Below are the code and all the weights of a small trained network. Each question names an input and a target symbol and asks about switching units off, where a switched-off unit gives its printed mean instead of its output.

import numpy as np


def w(rows, s, z=0):
    codes = np.array(rows[::2]) - 128.0
    scale = np.full(codes.shape[1], s)
    scale[-1] = z or s
    return codes * scale


def f(y):
    return y / 2 * (1 + np.tanh(0.7978845608 * (y + 0.044715 * y**3)))


def softmax(a):
    e = np.exp(a - a.max(-1, keepdims=True))
    return e / e.sum(-1, keepdims=True)


def log_softmax(a):
    a = a - a.max(-1, keepdims=True)
    return a - np.log(np.exp(a).sum(-1, keepdims=True))


def net(x, mask):
    ids = ['ΘΞΣΦδεημ'.index(c) for c in x.split()]
    T = len(ids)
    res = E[ids] + P[:T]
    r = res
    for j in range(3):
        rows = slice(2 * j, 2 * j + 2)
        q, k, v = (r @ M[0][rows].T for M in (Q, K, V))
        z = softmax(np.where(np.tri(T) > 0, q @ k.T / 2**0.5, -1e9)) @ v
        o = O[0][rows]
        res = res + np.where(mask[j], z, o[:, -1]) @ o[:, :-1]
    y = f(res @ A[0][:, :-1].T + A[0][:, -1])
    res = res + np.where(mask[3:11], y, B[0][:, -1]) @ B[0][:, :-1]
    return log_softmax(res[-1] @ U[:, :-1].T + U[:, -1])


Q, K, V, O, A, B = {}, {}, {}, {}, {}, {}
E = w([
[203,186,110],'Θ',
[113,199,93],'Ξ',
[105,154,48],'Σ',
[99,138,255],'Φ',
[151,44,165],'δ',
[72,173,132],'ε',
[165,226,123],'η',
[217,66,88],'μ',
],0.018)
P = w([
[160,255,97],'0',
[162,224,122],'1',
[159,200,121],'2',
[154,179,136],'3',
[156,173,144],'4',
[142,163,164],'5',
[182,196,144],'6',
],0.0054)
Q[0] = w([
[21,146,2],'h1',
[142,183,100],'h1',
[128,56,89],'h2',
[190,206,174],'h2',
[139,25,186],'h3',
[92,3,139],'h3',
],0.0092)
K[0] = w([
[188,81,31],'h1',
[150,8,123],'h1',
[52,82,217],'h2',
[153,37,35],'h2',
[151,215,60],'h3',
[255,132,104],'h3',
],0.0074)
V[0] = w([
[122,82,67],'h1',
[17,118,215],'h1',
[104,52,169],'h2',
[100,235,213],'h2',
[29,161,254],'h3',
[159,209,239],'h3',
],0.0098)
O[0] = w([
[155,134,82,64],'h1',
[45,141,86,83],'h1',
[109,117,78,12],'h2',
[83,255,234,179],'h2',
[74,137,154,158],'h3',
[48,46,220,254],'h3',
],0.008,0.0069)
A[0] = w([
[17,99,142,170],'n1',
[144,128,159,66],'n2',
[123,36,194,196],'n3',
[163,3,144,150],'n4',
[74,93,199,255],'n5',
[148,133,81,137],'n6',
[191,158,159,49],'n7',
[128,2,190,129],'n8',
],0.0097,0.0083)
B[0] = w([
[154,69,103,205],'n1',
[158,109,255,129],'n2',
[189,174,97,198],'n3',
[53,171,144,161],'n4',
[122,72,86,252],'n5',
[37,106,92,137],'n6',
[81,55,248,143],'n7',
[130,199,144,176],'n8',
],0.0081,0.018)
U = w([
[238,83,211,2],'Θ',
[51,216,153,97],'Ξ',
[83,208,46,149],'Σ',
[166,2,126,177],'Φ',
[135,173,166,122],'δ',
[44,110,125,89],'ε',
[141,158,219,44],'η',
[253,100,105,216],'μ',
],0.0082,0.0061)

Each question gives the input, a string of symbols that net reads in full, and the target symbol t.
The units are the heads (2 rows each of Q, K, V and O) and the neurons (one row each of A and B). Each row of codes is followed by its name. A weight is (code - 128) times the scale printed after its matrix; where a second scale follows, it is the last column's (O, A, B and U).
mask holds one flag per unit, heads first, then neurons. A switched-off unit (its flag False) gives its mean, the last column of its rows in O or B, instead of its output. The means were averaged over made-up inputs and are rounded, as every weight is.
A unit's drop is (log p(t) with every unit on - log p(t) with that unit switched off) / (log p(t) with every unit on - log p(t) with every unit switched off).
The circuit of an input: a set's keep is (log p(t) with only the set's units on - log p(t) with every unit switched off) / (log p(t) with every unit on - log p(t) with every unit switched off). Starting from all 11 units, units are removed one at a time, each time the one whose removal leaves the highest keep (on an exact tie, the one counted first), for as long as the keep stays at least 0.8.
units of the circuit, in order: the units of the circuit, biggest drop first
unit that matters most: the unit with the biggest drop
top k neurons: the k neurons with the biggest drops, biggest first
heads that matter: for each layer, one digit per head in row order, 1 if its drop is at least 0.15 and else 0, layers parted by /
drop when u is switched off: that unit's drop, to one decimal
input η η Ξ, target η: heads that matter => 110
input Θ Θ η, target Θ: units of the circuit, in order => (h1 h3 n7)
input ε Θ η, target η: heads that matter => 110
input Σ μ η, target μ: units of the circuit, in order => (h3)
input Φ Ξ Φ ε, target Φ: top 2 neurons => (n1 n5)
input Φ Ξ ε μ ε, target Φ: units of the circuit, in order => (h3 n5 n1)
input Σ Θ Ξ μ δ Φ, target Φ: heads that matter => 100
input Ξ ε Σ Φ ε η Ξ, target Φ: units of the circuit, in order => (h3 n1 n5)
input μ δ δ, target Σ: heads that matter => 010
input μ Ξ Σ Θ Σ Θ Ξ, target μ: heads that matter => 111
input Φ Φ Φ, target ε: heads that matter => 110
input η Φ Ξ Σ Θ, target Φ: top 3 neurons => (n5 n1 n4)
input Ξ μ Σ, target μ: heads that matter => 101
input Φ Θ Σ Ξ Ξ, target Φ: heads that matter => 001
input Φ Φ Φ Ξ, target ε: heads that matter => 111
input η Θ Θ, target Θ: unit that matters most => h1
input ε Φ μ Σ Φ η, target Φ: top 2 neurons => (n1 n5)
input Σ Σ Σ Σ, target μ: heads that matter => 111
input Φ Φ Σ, target Φ: top 4 neurons => (n1 n5 n4 n8)
input Σ Θ Σ μ ε, target μ: top neuron => (n4)
input Σ Φ Φ Θ Σ, target Φ: top 3 neurons => (n1 n5 n4)
input Σ μ Φ, target Φ: top 3 neurons => (n1 n5 n4)
input Ξ Ξ Σ Σ μ μ η, target μ: drop when h1 is switched off => 0.1
